Here is a tiny trained network, its code and every weight. The questions are about switching its units off for an input and a target symbol, where a switched-off unit gives its printed mean instead of its output.

import numpy as np


def w(rows, s, z=0):
    codes = np.array(rows[::2]) - 128.0
    scale = np.full(codes.shape[1], s)
    scale[-1] = z or s
    return codes * scale


def norm(h):
    return h / np.sqrt((h * h).mean(-1, keepdims=True) + 1e-5)


def f(y):
    return np.maximum(y, 0)


def softmax(a):
    e = np.exp(a - a.max(-1, keepdims=True))
    return e / e.sum(-1, keepdims=True)


def log_softmax(a):
    a = a - a.max(-1, keepdims=True)
    return a - np.log(np.exp(a).sum(-1, keepdims=True))


def net(x, mask):
    ids = ['βδεηλμξπσφω'.index(c) for c in x.split()]
    T = len(ids)
    res = E[ids] + P[:T]
    u = 0
    for l in range(2):
        r = norm(res)
        for j in range(2):
            rows = slice(2 * j, 2 * j + 2)
            q, k, v = (r @ M[l][rows].T for M in (Q, K, V))
            z = softmax(np.where(np.tri(T) > 0, q @ k.T / 2**0.5, -1e9)) @ v
            o = O[l][rows]
            res = res + np.where(mask[u + j], z, o[:, -1]) @ o[:, :-1]
        u += 2
        y = f(norm(res) @ A[l][:, :-1].T + A[l][:, -1])
        res = res + np.where(mask[u : u + 12], y, B[l][:, -1]) @ B[l][:, :-1]
        u += 12
    return log_softmax(norm(res)[-1] @ U[:, :-1].T + U[:, -1])


Q, K, V, O, A, B = {}, {}, {}, {}, {}, {}
E = w([
[113,230,118],'β',
[218,63,105],'δ',
[214,70,108],'ε',
[86,182,116],'η',
[171,68,113],'λ',
[125,171,228],'μ',
[118,235,122],'ξ',
[59,150,137],'π',
[216,58,115],'σ',
[229,106,225],'φ',
[71,2,67],'ω',
],0.0063)
P = w([
[78,3,226],'0',
[147,147,172],'1',
[155,155,156],'2',
[153,160,148],'3',
[150,160,134],'4',
[153,161,125],'5',
[157,160,116],'6',
[155,160,110],'7',
[152,159,100],'8',
[151,164,97],'9',
[149,158,92],'10',
[147,167,81],'11',
],0.0046)
Q[0] = w([
[22,67,198],'0.h1',
[210,5,119],'0.h1',
[105,85,144],'0.h2',
[116,136,86],'0.h2',
],0.017)
K[0] = w([
[25,52,171],'0.h1',
[164,8,98],'0.h1',
[116,80,120],'0.h2',
[147,102,107],'0.h2',
],0.017)
V[0] = w([
[158,144,141],'0.h1',
[15,80,221],'0.h1',
[254,28,196],'0.h2',
[64,125,93],'0.h2',
],0.0037)
O[0] = w([
[158,117,150,157],'0.h1',
[93,136,8,21],'0.h1',
[253,137,212,253],'0.h2',
[80,187,117,83],'0.h2',
],0.0033,0.00049)
A[0] = w([
[183,124,125,128],'0.n1',
[109,124,106,161],'0.n2',
[100,125,88,130],'0.n3',
[48,72,207,109],'0.n4',
[85,194,255,123],'0.n5',
[47,172,183,254],'0.n6',
[95,106,200,103],'0.n7',
[167,144,99,72],'0.n8',
[121,112,174,94],'0.n9',
[88,249,51,52],'0.n10',
[67,107,77,208],'0.n11',
[123,212,143,253],'0.n12',
],0.012,0.002)
B[0] = w([
[97,62,149,173],'0.n1',
[146,115,98,156],'0.n2',
[147,100,82,166],'0.n3',
[203,197,202,160],'0.n4',
[18,50,196,224],'0.n5',
[104,231,186,228],'0.n6',
[160,79,168,149],'0.n7',
[100,116,151,146],'0.n8',
[163,110,145,144],'0.n9',
[253,224,52,254],'0.n10',
[196,120,37,203],'0.n11',
[112,230,86,230],'0.n12',
],0.02,0.0071)
Q[1] = w([
[33,221,251],'1.h1',
[177,172,187],'1.h1',
[95,220,103],'1.h2',
[88,177,60],'1.h2',
],0.02)
K[1] = w([
[184,254,172],'1.h1',
[198,180,158],'1.h1',
[75,111,93],'1.h2',
[116,113,86],'1.h2',
],0.034)
V[1] = w([
[62,78,107],'1.h1',
[100,67,94],'1.h1',
[98,206,119],'1.h2',
[115,180,247],'1.h2',
],0.014)
O[1] = w([
[168,123,161,1],'1.h1',
[196,151,165,53],'1.h1',
[66,149,165,21],'1.h2',
[103,255,133,152],'1.h2',
],0.013,0.003)
A[1] = w([
[68,123,215,208],'1.n1',
[5,2,237,148],'1.n2',
[110,123,90,78],'1.n3',
[149,76,69,79],'1.n4',
[195,66,71,145],'1.n5',
[140,239,47,1],'1.n6',
[188,181,120,170],'1.n7',
[160,216,31,113],'1.n8',
[83,86,86,72],'1.n9',
[83,89,128,133],'1.n10',
[86,13,142,99],'1.n11',
[47,30,43,94],'1.n12',
],0.0096,0.0017)
B[1] = w([
[103,102,48,176],'1.n1',
[51,1,74,182],'1.n2',
[140,136,148,134],'1.n3',
[72,131,107,162],'1.n4',
[83,189,197,206],'1.n5',
[132,106,201,234],'1.n6',
[139,102,75,224],'1.n7',
[56,133,146,255],'1.n8',
[170,129,144,134],'1.n9',
[108,152,94,138],'1.n10',
[130,188,184,145],'1.n11',
[222,108,118,146],'1.n12',
],0.028,0.0071)
U = w([
[60,210,184,134],'β',
[108,188,4,32],'δ',
[194,128,63,211],'ε',
[202,102,85,162],'η',
[90,73,224,177],'λ',
[167,107,169,98],'μ',
[170,116,180,95],'ξ',
[125,103,106,3],'π',
[88,75,95,140],'σ',
[169,112,180,117],'φ',
[111,55,89,204],'ω',
],0.011,0.0023)

Each question gives the input, a string of symbols that net reads in full, and the target symbol t.
The units are the heads (2 rows each of Q, K, V and O) and the neurons (one row each of A and B). Each row of codes is followed by its name. A weight is (code - 128) times the scale printed after its matrix; where a second scale follows, it is the last column's (O, A, B and U).
mask holds one flag per unit, layer by layer, with each layer's heads first. A switched-off unit (its flag False) gives its mean, the last column of its rows in O or B, instead of its output. The means were averaged over made-up inputs and are rounded, as every weight is.
A unit's drop is (log p(t) with every unit on - log p(t) with that unit switched off) / (log p(t) with every unit on - log p(t) with every unit switched off).
The circuit of an input: a set's keep is (log p(t) with only the set's units on - log p(t) with every unit switched off) / (log p(t) with every unit on - log p(t) with every unit switched off). Starting from the 12 units with the biggest drops (on a tie, the unit counted first), units are removed one at a time, each time the one whose removal leaves the highest keep (on an exact tie, the one counted first), for as long as the keep stays at least 0.8.
circuit, biggest first: the units of the circuit, biggest drop first
most important unit: the unit with the biggest drop
top k neurons: the k neurons with the biggest drops, biggest first
top k neurons in layer l: the k neurons of layer l with the biggest drops, biggest first
heads that matter: for each layer, one digit per head in row order, 1 if its drop is at least 0.15 and else 0, layers parted by /
drop when u is switched off: that unit's drop, to one decimal
input φ η ω δ ε ω δ λ, target ε: top 4 neurons -> 0.n1, 0.n10, 0.n12, 0.n6
input β σ η ξ μ ω δ φ ω ω, target ε: heads that matter -> 00 / 01
input η π π π δ η η λ, target ω: top 3 neurons -> 0.n11, 0.n10, 0.n1
input ω φ φ λ π ω φ μ β ε, target λ: top 4 neurons in layer 0 -> 0.n12, 0.n4, 0.n5, 0.n6
input λ λ β σ δ ε, target ε: top 4 neurons in layer 1 -> 1.n6, 1.n8, 1.n5, 1.n2
input ω σ β φ λ, target λ: most important unit -> 0.n12
input ω φ π λ φ η π σ, target λ: top 2 neurons -> 0.n12, 0.n4
input λ σ λ η ε σ, target ε: top 4 neurons in layer 0 -> 0.n1, 0.n10, 0.n12, 0.n6
input ω ε ε, target λ: circuit, biggest first -> 0.n10, 0.n6, 1.h1
input ω μ φ ξ η μ ξ ω ω λ, target λ: circuit, biggest first -> 0.n6, 1.h1, 0.n10
input ω φ π η σ λ η ω δ ω, target ε: top 3 neurons -> 0.n11, 0.n5, 1.n6
input η π μ δ, target ω: top 4 neurons in layer 0 -> 0.n11, 0.n10, 0.n1, 0.n6
input η ω λ, target ω: top 2 neurons -> 0.n11, 0.n4
input λ β π ξ δ δ, target ε: top 3 neurons in layer 0 -> 0.n10, 0.n1, 0.n12
input ω β λ φ σ δ β σ σ β φ δ, target λ: top neuron -> 0.n12
input δ π ε μ π μ φ, target ω: drop when 0.n6 is switched off -> 0.1
input η ξ ω β φ ω π σ, target ω: drop when 0.n1 is switched off -> 0.6
input ω π μ ω δ ω ω π δ, target λ: drop when 0.n4 is switched off -> 0.4
